Below is a small trained network, with its code and all its weights. Each question gives an input and a target symbol and asks what happens when units are switched off, that is, made to give their printed mean instead of their output.

import numpy as np


def w(rows, s, z=0):
    codes = np.array(rows[::2]) - 128.0
    scale = np.full(codes.shape[1], s)
    scale[-1] = z or s
    return codes * scale


def f(y):
    return y / 2 * (1 + np.tanh(0.7978845608 * (y + 0.044715 * y**3)))


def softmax(a):
    e = np.exp(a - a.max(-1, keepdims=True))
    return e / e.sum(-1, keepdims=True)


def log_softmax(a):
    a = a - a.max(-1, keepdims=True)
    return a - np.log(np.exp(a).sum(-1, keepdims=True))


def net(x, mask):
    ids = ['αβζλξπτ'.index(c) for c in x.split()]
    T = len(ids)
    res = E[ids] + P[:T]
    q, k, v = (res @ M[0].T for M in (Q, K, V))
    z = softmax(np.where(np.tri(T) > 0, q @ k.T / 4**0.5, -1e9)) @ v
    res = res + np.where(mask[0], z, O[0][:, -1]) @ O[0][:, :-1]
    y = f(res @ A[0][:, :-1].T + A[0][:, -1])
    res = res + np.where(mask[1:9], y, B[0][:, -1]) @ B[0][:, :-1]
    return log_softmax(res[-1] @ U[:, :-1].T + U[:, -1])


Q, K, V, O, A, B = {}, {}, {}, {}, {}, {}
E = w([
[144,93,197,129,102,185],'α',
[73,109,150,138,110,200],'β',
[126,54,55,145,129,171],'ζ',
[84,87,130,100,128,101],'λ',
[62,164,254,93,132,97],'ξ',
[11,138,98,160,145,196],'π',
[172,114,161,176,158,186],'τ',
],0.016)
P = w([
[130,174,134,6,171,166],'0',
[129,123,145,132,44,163],'1',
[139,139,139,110,100,143],'2',
[80,57,184,131,184,155],'3',
[128,112,133,164,33,130],'4',
[157,146,132,123,132,99],'5',
[103,82,168,144,176,110],'6',
[139,112,120,188,27,96],'7',
[166,158,122,132,162,49],'8',
[126,106,149,147,190,60],'9',
[180,114,102,233,22,50],'10',
[162,192,140,171,162,94],'11',
[117,113,85,79,127,71],'12',
],0.015)
Q[0] = w([
[168,216,83,76,57,140],'h1',
[86,13,183,72,249,183],'h1',
[130,152,108,87,132,114],'h1',
[71,25,180,246,54,80],'h1',
],0.018)
K[0] = w([
[145,114,122,31,139,173],'h1',
[130,208,151,242,153,108],'h1',
[136,150,117,115,126,166],'h1',
[141,76,64,164,136,2],'h1',
],0.022)
V[0] = w([
[158,4,100,69,129,141],'h1',
[72,135,37,132,139,114],'h1',
[181,130,102,101,138,100],'h1',
[179,130,73,180,163,201],'h1',
],0.017)
O[0] = w([
[152,143,86,173,1,121,176],'h1',
[79,28,178,160,76,199,92],'h1',
[152,82,125,184,123,58,3],'h1',
[161,142,144,255,120,189,75],'h1',
],0.012,0.0066)
A[0] = w([
[79,138,100,159,173,154,11],'n1',
[74,142,39,135,144,171,195],'n2',
[92,117,119,100,83,124,38],'n3',
[177,90,41,109,164,181,139],'n4',
[155,119,126,93,117,98,251],'n5',
[70,103,1,137,154,158,5],'n6',
[126,80,170,115,129,150,2],'n7',
[119,128,134,168,115,163,54],'n8',
],0.016,0.0046)
B[0] = w([
[132,177,7,103,186,57,194],'n1',
[218,8,246,91,102,187,248],'n2',
[148,78,98,178,194,103,237],'n3',
[190,177,170,146,103,46,173],'n4',
[71,163,149,238,91,196,254],'n5',
[12,202,42,112,126,71,200],'n6',
[131,112,47,59,138,74,179],'n7',
[175,205,180,52,142,43,241],'n8',
],0.014,0.0096)
U = w([
[122,158,59,68,4,158,149],'α',
[139,64,193,93,93,143,130],'β',
[109,81,182,101,24,1,64],'ζ',
[84,19,129,170,76,37,255],'λ',
[40,98,221,111,117,39,41],'ξ',
[96,81,120,56,86,52,118],'π',
[196,98,148,176,211,52,111],'τ',
],0.0053,0.0066)

Each question gives the input, a string of symbols that net reads in full, and the target symbol t.
The units are the heads (4 rows each of Q, K, V and O) and the neurons (one row each of A and B). Each row of codes is followed by its name. A weight is (code - 128) times the scale printed after its matrix; where a second scale follows, it is the last column's (O, A, B and U).
mask holds one flag per unit, heads first, then neurons. A switched-off unit (its flag False) gives its mean, the last column of its rows in O or B, instead of its output. The means were averaged over made-up inputs and are rounded, as every weight is.
A unit's drop is (log p(t) with every unit on - log p(t) with that unit switched off) / (log p(t) with every unit on - log p(t) with every unit switched off).
The circuit of an input: a set's keep is (log p(t) with only the set's units on - log p(t) with every unit switched off) / (log p(t) with every unit on - log p(t) with every unit switched off). Starting from all 9 units, units are removed one at a time, each time the one whose removal leaves the highest keep (on an exact tie, the one counted first), for as long as the keep stays at least 0.8.
units of the circuit, in order: the units of the circuit, biggest drop first
top k neurons: the k neurons with the biggest drops, biggest first
drop of u: that unit's drop, to one decimal
input λ α α ξ β β α τ, target λ: top 2 neurons	(n8, n3)
input β α λ ζ β π λ, target π: units of the circuit, in order	(h1, n7, n5)
input τ α β, target β: units of the circuit, in order	(n2, n6, n1)
input π β α β α, target α: units of the circuit, in order	(h1, n3)
input λ β α τ ξ α α, target ξ: units of the circuit, in order	(h1, n5)
input τ π π α, target π: units of the circuit, in order	(n7, h1)
input ξ α ζ π ξ, target ζ: units of the circuit, in order	(h1, n8)
input τ ζ ζ α α ζ τ λ τ α λ λ, target λ: units of the circuit, in order	(h1, n8)
input ξ λ ζ α β τ ζ ζ β ζ β π ξ, target π: units of the circuit, in order	(h1, n7, n3, n1)
input ξ α ξ λ τ, target λ: units of the circuit, in order	(h1, n3, n8)
input ζ λ τ ξ β, target λ: units of the circuit, in order	(h1, n3, n8)
input α α β λ ζ α λ β, target λ: units of the circuit, in order	(h1, n3)
input α π τ π, target τ: top 2 neurons	(n1, n2)
input π τ τ ξ π, target π: top 3 neurons	(n1, n6, n7)
input π α β λ α α ξ β α π π ξ β, target π: top 3 neurons	(n7, n1, n5)
input ξ α β β λ π β ξ, target λ: top 2 neurons	(n3, n8)
input ξ α π α β ξ ζ, target ξ: top 2 neurons	(n5, n6)
input ζ ζ α π β π λ α τ ζ β π α, target τ: top neuron	(n6)
input τ ξ β π β α λ, target λ: top 2 neurons	(n3, n8)
input ξ τ τ α τ, target τ: top 2 neurons	(n6, n5)
input β α τ π α, target α: top neuron	(n2)
input α β τ ξ α ζ α τ α α τ, target ζ: top 2 neurons	(n8, n3)
input α β τ α ζ α ξ π, target ζ: drop of n6	0.1
input τ ξ π β ζ π α, target π: drop of n7	0.7
input π α λ α α π τ π β α α, target λ: drop of n8	0.2
input λ β β β β π ξ π α β τ ζ ζ, target τ: drop of h1	2.4
